[-104  521  -30 -114 -114  145  233  -77  166  192  -37   77  443 -189
  -99 -171 -308   64  133  119  -33  115  397 -636  173  269 -144  513
 -255 -264 -193  103  -74 -437 -425  -39  273 -396  103] | Nep
[ 193 -137  -10 -162 -336   20    5   46 -148 -239  195  -75  222  105
   94  183  392  -90 -129  158  179  173  -82  617  151  -83 -393  135
  146 -543 -171  250  -34 -148 -106 -249  173 -450  -17] | fadef
[ 138  -24  -36  -99 -282   -8 -353  -67 -177 -118  186 -146  -92 -114
  163   24  274  -11   31  -22  244 -225 -108  633  242  -91   68   -4
  131 -423   64  261   -6 -200 -138 -439  166 -410  305] | vigus
[-153  290  208  133  115 -245  149  -59  172   32  -71  246  -42   95
 -159  152   12  125  -33   74 -365   63  115 -512 -306   66   86   -4
  -75   29 -172   -2  376   45 -150   98 -485 -198  204] | favet
[ 296 -231  -70  -66 -465  -24   -3  125 -268 -154   76 -150   26  274
   51   78  262   53  -51   -7  160 -121 -288  625  232 -155   53  221
  -73 -301 -116  332  -36 -225  -97 -409 -101 -296  279] | gumep
[  20  382 -100 -321 -544  395  503 -198  -55  331  -55  164  681  -27
  -66   80 -203  -68  -83   82  -13  218  240  -86  287  212 -145  448
 -361 -366 -134  223   54 -413 -320 -155    0 -378   88] | sidaz
[ 221   45 -194   98   -8 -215  433  212  343 -123 -234  -96  221 -312
  -74 -406   14 -177  192 -284 -112   56  386 -121  322  205 -275  -70
  428  -43  224 -468  170 -296  -89  197  440 -569 -286] | sidaz
[ 428 -629  173  -99 -476  495  194 -353   70  -76  218 -208 -110  150
  358  514   48  -37 -216  188   33  264 -189  120  170  180   60 -112
 -222  258  -11  145  139 -135  112  299   14  -79  -30] | Kopig
[ 218  -47 -244  120   36 -215  393  236  261   38 -254  -11  210 -259
  -16 -410 -110  -70  147 -256  -79  -48  428 -481  149  -41 -186  -57
  332  107  219 -491  212 -198   87  199  409 -474 -254] | gumep
[-270  -72  -35  -57   20 -338   28 -166 -191  -57 -229 -104 -191 -139
 -127  -46 -309   19  -88  427  119  290 -221   88  -33  -74  658 -320
  240  361 -328  196   21 -425 -265   88 -136  160  -65] | favet
[ -47  271 -234  -61 -143   80  -21 -381 -190  118  -63   64 -197 -380
   24 -237 -117  406 -306  293  184  -28 -414  246   56  154  571 -102
  169  475  -67  343 -125 -393 -389  203   13  183   61] | fadef
[-158  274  -30 -230 -241  226  397 -167   28  202   40  -51  607  185
  -53 -368 -108 -138   34 -129 -146  311  401 -420  199  280 -437  175
 -191 -323 -143   45   91 -473 -252 -373  120 -378  163] | favet
[-113  411 -134 -219 -317  282  251 -225   60  377   19   96  543  -64
    3 -111 -157  -89    7  -78 -183  197  170 -547   93  269 -315  226
 -142 -323 -150  -15   -5 -342 -316 -171  153 -251  156] | sidaz
[ 138 -237 -116 -354  -29  148   86  118 -271  -35   69 -135  228 -115
   36  153  383  -64 -151  194  384  -16 -316  826  353 -275 -113  156
   83 -567   17  156   67 -157 -149 -585  100 -154   63] | gumep
[ -60  292   39  -31 -208  230  432   -6   95  222   60    6  670   71
   17 -497  -98   97  119 -174   23  295  286 -405  234  457 -422  389
 -145 -339 -101  165 -135 -433 -373 -298  251 -333  211] | Sof
[ 114   27 -117   93  317  111 -194    2  -96    3   20  100 -313 -639
   14  339  -69  -18    5  230  215 -287 -139  -12  382  -89  362  370
  402 -300  317   19  276  254 -166  125  424  313  -63] | Gal
[-602 -579  122  284  283   54  220  180 -211    4   74 -201  -85  -49
   88  -96  195   83  166 -301 -183 -344  269 -268  264  -42 -104 -782
  438 -103  375 -482  365  319  212 -284 -199  -90 -233] | sidaz
[ 157 -321    4 -166 -301   68   76  211 -289 -182  212 -148  -14  534
  138   92  471  -25   89  108   95  209 -227  617  202  -70 -195   95
   67 -420  -16  285  116   -7  -42 -574 -132 -184  159] | vigus
[ 182  275 -271    7  170 -413  -60 -274   24   15  191  110 -154   -2
 -383   50  -15  209    2  287 -246 -166  212 -393 -286  224    0  171
  -88  -18 -251   74  548  135 -493  380 -517 -512   23] | vigus
[-368 -597   96  156  145  250  228  -13 -185 -140  -27 -203  -61   26
  113  156  333   58   11 -206 -144 -224  115 -274  121  -85 -361 -726
  428 -132  391 -504  276  284  -20 -415 -253  205 -226] | fadef
[ 239  -62  -77  252  314  198 -221 -113  -32 -122  190  183 -190 -461
   90  102 -144  283   24  -12    9 -338 -382 -252  199  103  275  384
  264 -172   95  198  259   68 -108  331 -110    3  206] | fadef
[ -54 -126   76   -2 -235  303  117  253  -66 -289   86  -86  143  -21
  253  103  532  -53   -3 -123   38  -20 -201  714  424 -150    2  -91
  147 -499   76   48  148 -177   10 -427  303 -369  122] | ruk
[ 228   -9  -43  205  235 -160  413  280  152 -173  -88 -196  152 -241
   -9 -313  -39   25  201 -195 -187    0  264 -218  449  111  -68  -96
  281  245  457 -196  121 -210   10  167  434 -485 -293] | vigus
[-176  105  -55 -223   33 -162    7 -104 -208 -218   51   97 -367    3
 -145  -72   21  107 -320  511   99  165 -396  228   47  -12  765  -91
   97   46 -425  383  154 -481 -509  114 -303  290  188] | Sof
[-348 -618   -8  193  231   47  136   66 -363  -63   45 -283 -251   32
   -2   -5  173  -68  -99  -94   97 -192   24 -180  175  -62 -262 -610
  489  -74  292 -161  415  224  -49 -334  -80  -69 -240] | Gal
[ -20   35    4   38  158 -327   81 -174  -13   53  171  147 -101   84
  -53  -79  205  255 -125  327 -159   48  220 -146 -320  160 -388   42
   54 -149 -177  -31  181   60  -92   29 -422 -270  -39] | Kopig
[ 149   83   11  191  192  -34  -56  -23 -196 -166  172  210 -336 -139
  -11  -18  -27  230  199    4    4 -148 -301 -196  336   83  569  470
  186  -97  323  366  370  203   21  282   64   21  188] | favet
[ 191 -287   25  385  381 -258  514  309  260  -74 -174  -10   99 -251
   -6 -506  -62   15  233 -172   20   78  456 -381  312   90 -184 -154
  485  276  307 -520  192 -258  116  268  395 -312 -330] | Gal
[  -6   56 -282  -71 -202  -85   47 -193 -176  131   -2  104 -122  -16
 -132 -557 -101  253 -329  -48  -48   21 -345   92   60   24  565 -244
   98  498 -176  307   69 -471 -154  190  -78   91  129] | gumep
[  52   53 -208   54  305  102 -123 -143 -347 -134  127   68 -234 -285
  -40  223 -197   23  178  170  157  -65  -91 -180  185 -124  188  255
  328 -302  273   50  198  227 -125  107  288  298 -230] | Kopig
[ 586 -396  144  151 -210  295   74  -87  101 -307  318 -302 -111  385
  423 -114   91  -25 -148  -69   99  395 -337  138  131  313  -85  -31
 -185  171  -34  259   98 -309  161  353   50 -355   84] | vigus
[ 190  141 -258   44  -56  -11  -67 -270 -541    0  207  174 -180  -86
  -95 -106 -224  253  291  -32  -82   31 -133 -158  181  -44  309  380
  119   32  237  440   92   51  123  267  221  -35 -176] | Kopig
[-300  284 -171 -177    0  -39  290   34  149  400  -42  121  515 -357
 -230 -483 -243   57  240 -155  222  188  221 -449  186  273 -160  394
  -89 -342 -177  144  -68 -348 -411 -125  138 -715   44] | favet
[ 301  152 -379   86  264  -61  -67 -103 -426   27  172  101  -86 -272
  -88   83 -385   85  239  100   22  -63 -207  -30  257 -145  228  295
  422 -221  250  195  164   85 -109   47  240   48 -189] | vigus
[-521 -680  -90  100  213  226   32   -5 -140   29  103 -146 -104 -155
   95 -105  379   52  137    2  -82 -293   76 -125  259   25 -232 -666
  528 -206  234 -371  345  280  -37 -460  -84  -81 -197] | Gal
[ 224   68 -177  160  289 -282 -149  -70 -137   73  188  317 -259 -243
  118 -344  -80  309  -52  157   62 -132 -282  -11  268  -24  410  432
  341 -215  288  252  212  -13  105  195   89  -28  201] | gumep
[-242  225  116  326   83 -385  144 -138  -80  137  130   84 -183  199
 -114  382  -18  246 -189  313 -108 -119  302  -94 -234  113  -94  108
 -273  -86   39   26  161  194 -291   86 -610 -164  -33] | Sof
[ -70  408  -36   66  270 -620  205 -159  -12   46  246   71 -126  246
 -245  -22 -216  210  -83  405 -148  -18  456 -260 -203  119  -31  390
 -275  -93  -50  199  199  193 -229  230 -413 -461   -4] | Kopig
[-291 -437   52  170  221  356  221  -21 -171  238  147  -83  135   -6
  143  -96  196   60 -207 -259 -118 -268  119 -234  166  136 -462 -899
  496  -76  459 -424  491  464  208 -400 -208  -26 -235] | vigus
[  59  273  -88  133  300 -633   35 -116  -33  311  144   95 -114    9
 -180  -73 -145  365  -74  294 -155  -15  242 -164  -85  176   -5  184
  -26  -27  -21  -41  225   28 -177  274 -326 -340  -42] | Nep
[ 166 -105 -193  317 -226 -261  549  200  278 -130 -183 -127  215  155
   84 -382   -6    0  235 -133 -206    0  513 -282  232  110 -389  -89
  336  145  215 -595  128 -192  133   41  346 -551 -359] | Sof
[-118  182 -150  156  143 -524   45  -82  -30   61   23  -41  -40   21
 -214   59    5  199  -54   74 -278 -243  362 -350 -233  116 -179    8
  134 -102 -136 -222  426  122 -251  239  -73 -274  -32] | Sof
[ 141   48  -47  259  186 -234   49  -51  -72  191   74  104  -34  143
  -30   -7  -88  142 -143  -28 -330  -56   55 -295 -335  131 -175  -87
 -128   77  -52   96  216   61 -120  250 -418 -155  120] | Kopig
[ 526 -319  210  -35 -167  250  143 -116  103  -93  109 -116 -174  259
  274  287  -18  -54 -183  297  -46  472 -452  240  182  128  231  103
 -171  388  -87  269   97 -245  166  271   51   27   95] | ruk
[ -47  386 -131 -132 -140  190  186 -210  193  261   53    0  556 -323
 -104 -149 -157   11   65  -72   81  101  106 -508  213  312 -304  471
 -258 -403 -136    0 -130 -361 -473 -180   67 -469   85] | favet
[-570 -465  -80  350  206  201  295   51 -274  422   93 -137  -22 -271
   78  -11  175  102  120 -295  -40 -323  198 -223   83  130 -500 -698
  570  -20  369 -461  288  588  164 -351 -154 -134 -423] | fadef
[ 346  201 -375  301  -53   52  -86 -203 -324 -185  169  136 -156 -139
   62 -423 -255  219  184 -638  -98 -417 -311 -488  271   21  306  136
  505 -200  409  -29  210  133  152  347  488  -19   47] | Gal
[-162  467  -80 -299 -265  168  343 -108   96  354  -87  171  481   13
   -2 -227 -117   77  -72 -183   85  210  150   21  291  259 -177  479
 -188 -479 -106   37   56 -604 -216 -122  293 -463  287] | Gal
[ 100  -97  -23  -62   71   40 -140  295  -51  -83  113 -181   22  -67
  141   48  344   25  -92   62  121 -104 -204  608  105  -60 -183   65
  182 -413 -178  125  135 -114 -125 -391   85 -251  216] | Sof
[ 301  -69 -155 -327 -336  191   76  -54    9 -152  134 -227  182  387
  219  129  301 -201 -117   83   24   20 -192  660  283   53 -167  145
 -118 -461   88   86    9 -121 -209 -367  112 -169  318] | Gal
[  15  122   37  346  262 -414   68  -53 -126  127  198   92  -47  177
  -79  158   24  231 -165  367 -165  -26  287 -230 -224  171 -297  165
 -129  -50   49   66  245  211 -179  209 -479 -188  -91] | Sof
[ 259 -277   97 -191 -317  109   29  122 -309 -243  194 -300  -28  135
  250  259  322  -18 -170   15  118  -69 -330  596  464  -23  -27   56
  148 -482   38  273   81 -204   -5 -349  -26 -407  240] | fadef
[-556 -524   89  150  285  246  296   18 -282  174  172  -47   59 -265
  -44  -16  142  -29  193 -195 -232 -285  352 -236  177  -38 -283 -645
  488  171  338 -250  351  332  302 -332  -67   54 -316] | Nep
[-357 -640   49  200   35  261  173  -85 -514  -27   98 -382 -161   81
  218  -75  127  152   79 -164  -58 -144  155 -301  113  212 -146 -737
  537   35  202 -174  736  198  168 -245 -268 -207 -141] | Sof
[-166 -145  -22  187  -41  122   47 -300 -187   23 -103  129  -83 -342
   10  -18 -240  229 -115  183   37   14 -443  -54  132   52  647 -318
  339  517  -80  170   40 -450 -240  218  -53  393   66] | sidaz
[  14  247  -95 -172 -263 -104  307 -314  -83   84  -25  185 -187  -56
 -141 -386 -246  100 -307   62   17  127 -449   22  233   10  623 -177
  248  318 -206  165  -62 -596 -135   38  138  167   92] | Nep
[ 409  333 -363 -235  111   94 -207 -236 -273 -182  125  212 -131 -362
  -82   21 -248  -56  101   27   -8    9 -176 -273   82  -56  283  315
  586 -296   69   89  411  127  -53  294  429  169  -33] | ruk
[ -88  244 -154  177 -345  260  182  -76  107  207   87  -59  583   53
  143 -380 -184  116   72 -282  -88   52  294 -365  226  417 -430  330
 -255 -500  -40  128  -81 -438 -452 -207   21 -614  256] | sidaz
[-363  178 -208 -206 -235    6   94 -338 -327   47 -154  -38  -59  -30
  -85  -18   19  251 -218  358  -50   90 -379   46   -7  119  477 -299
  222  338 -195   32   78 -321 -361  -26 -151  464  -14] | Nep
[-326   98 -275 -134 -273  -35  109 -354 -219  119 -124   15 -166 -358
   78  -14  -47  189 -236  287  -61    8 -538  152  183  -19  818 -150
   79  329 -155  181  -36 -515 -317  208  196  209   87] | ruk
[ 126  -61   90 -146 -184 -109  135  104 -343 -105  262 -205   17  302
   72  179  207   10  -68   96  -17   99   76  726  253   37  -32   62
  103 -463  -21  364  217 -165 -169 -453 -186 -271  271] | vigus
[ -75 -224  -80  -21 -301   43   96  293 -284 -275  179  -37   69  141
    3  123  392  -34    2    0  346  -58 -189  454  281 -124 -170  120
  486 -628 -217   54  240 -122 -211 -422  166 -248  100] | sidaz
[ 428 -144  155  211 -196  146  306 -144  102   57  175 -168  -76  258
  368  272 -214  -29  -77  362  -62  438 -242  303   58  125  124  145
 -346  612   71  447 -264 -269   91  257  180  -97    1] | Sof
[ 407 -248  222  123 -569  156  247 -263 -108 -187  216 -229   15  253
  315  535 -139  179  -76  164 -152  454 -340  172  267  108  488   -3
  -81  533  -58  322   71 -469   65  436   64 -168   74] | sidaz
[ 196 -322   31  -30 -199  185  -22  102 -158 -214  327 -158   32   88
  254  162  512   -5  -66  -63  309  -55 -151  727  223 -151 -217    8
   29 -688   86  255  116  -87 -253 -534   27 -392  246] | vigus
[ 203 -100 -183  499  -64 -487  -53 -114  -99 -191  124  -79 -161  500
 -213 -136   43  213 -115    6  -16   44  135 -337 -499  163 -328 -104
 -140 -153 -293   83  310   89 -586  251 -572 -398  -63] | Sof
[ 474 -691  102  232 -281  -22  116 -152  -23 -324  242 -363 -194  215
  203    0 -163  171  118  -48   65  319 -231  183  261  161  192  -83
  131  507  -68  339   97 -314  237  478  320 -543 -122] | favet
[  80 -368 -176  315   63  -53  385  192  188   20 -176  -28  125 -145
  123 -293   41 -127  353 -288   48  -64  356 -333  192  171 -434 -313
  697   52  351 -684  260 -123    5  -65  351 -211 -188] | vigus
[ 210   89 -101  383  216 -147 -171   28 -272 -209  238   42 -156 -235
  -84   46 -171  232  180  -23  206  -43 -114 -309  305   57  193  512
  356 -252   99   81  216  -73 -194  318  273   51 -100] | Sof
[ -49  201   -5  286  169 -316  -55 -161  136   55   50  161 -138  -93
  -49 -147   39  348   37 -285 -222 -194  167 -309 -314  119  -94 -158
  328  -37 -126 -304  407   60   27  296  118 -278  122] | Kopig
[-292  362  -30   36   -5 -366  150 -215  104  349   63  193   80   51
 -302  410   13  189 -219  189 -210 -153  240 -395 -175   88 -189  265
 -202  -82  -51 -202   82  221 -341  127 -230   13  -11] | Gal
[   7  356   38 -120 -143  330  415   30  199  177 -111  181  784    9
 -160 -194 -317  -52   47  -66  116  288   90 -533  343  366 -322  371
  -16 -289 -279 -166  -54 -509 -295 -136  245 -265   97] | ruk
[  11 -426 -167  245  -81 -130  479  206  251 -188 -218  -88  182 -330
  129 -435   90 -131  246 -293   16   -1  474 -190  311  299 -373 -246
  646 -235  255 -540  193 -265  -73   89  294 -486 -270] | favet
[ 345 -114 -134 -123  124  -26 -108  -42 -265 -181  151  102 -272 -162
  -62  -62   15   27   60  161  211    4 -420   28  314  -16  283  357
  355 -395   83  301  281  139   38   93  185 -102  -26] | gumep
[ -17  305 -222   96 -200  288  437 -135   28  337   25  -41  703  -65
   66 -338 -158   54   37 -118   22  131  288 -228  362  439 -505  305
 -261 -429  192  -25 -217 -285 -428 -202  261 -332  -77] | favet
[ 122  150 -249  258   60   27 -159 -279 -305 -143  233   75 -126 -155
   82  -28   12  327  219  182   93 -126 -162 -134   95  159   28  496
  160 -285  119  226  167  -59 -283   62   22  -87   66] | vigus
[ 168 -251   51 -109 -513  282  -80  206 -209 -373   50 -164  100  235
  199  377  438  -71   -8 -145  151   37 -279  517  286 -155  -24   10
  149 -674 -102  102  252 -293 -236 -457   24 -213  296] | Nep
[  86  -20   33 -229 -173  187    0  137 -115 -152  118 -203  194  -20
  308  409  410  -91 -218  226  123  -48 -296  734  397   41  -72  272
   22 -723  -47  144  199 -231 -207 -377  137 -327  386] | ruk
[-432 -543  -48   92   39  350  197   56 -321    0  150 -171  -81  154
  208  168  396  213  198  -76 -161 -259  -19 -238   36  134 -347 -481
  326 -158  260 -257  397  356  -10 -442 -446 -101  -71] | vigus
[ -73  307   88  311  129 -314  -48  -77   26   14   94  259 -160  289
 -137  -78    1  314  -42  -89 -248 -167   83 -539 -313   52  -75  155
  -25   93 -100    8  415  134   96  245 -212 -239  178] | vigus
[-291 -606 -188  -75   -3  368  114 -135 -239   11   37 -109 -167   36
   91   71  354  -41  -50 -465    7 -460 -226  -55  111  -78 -233 -845
  591 -280  280 -613  427  346   13 -377 -137  237  -35] | fadef
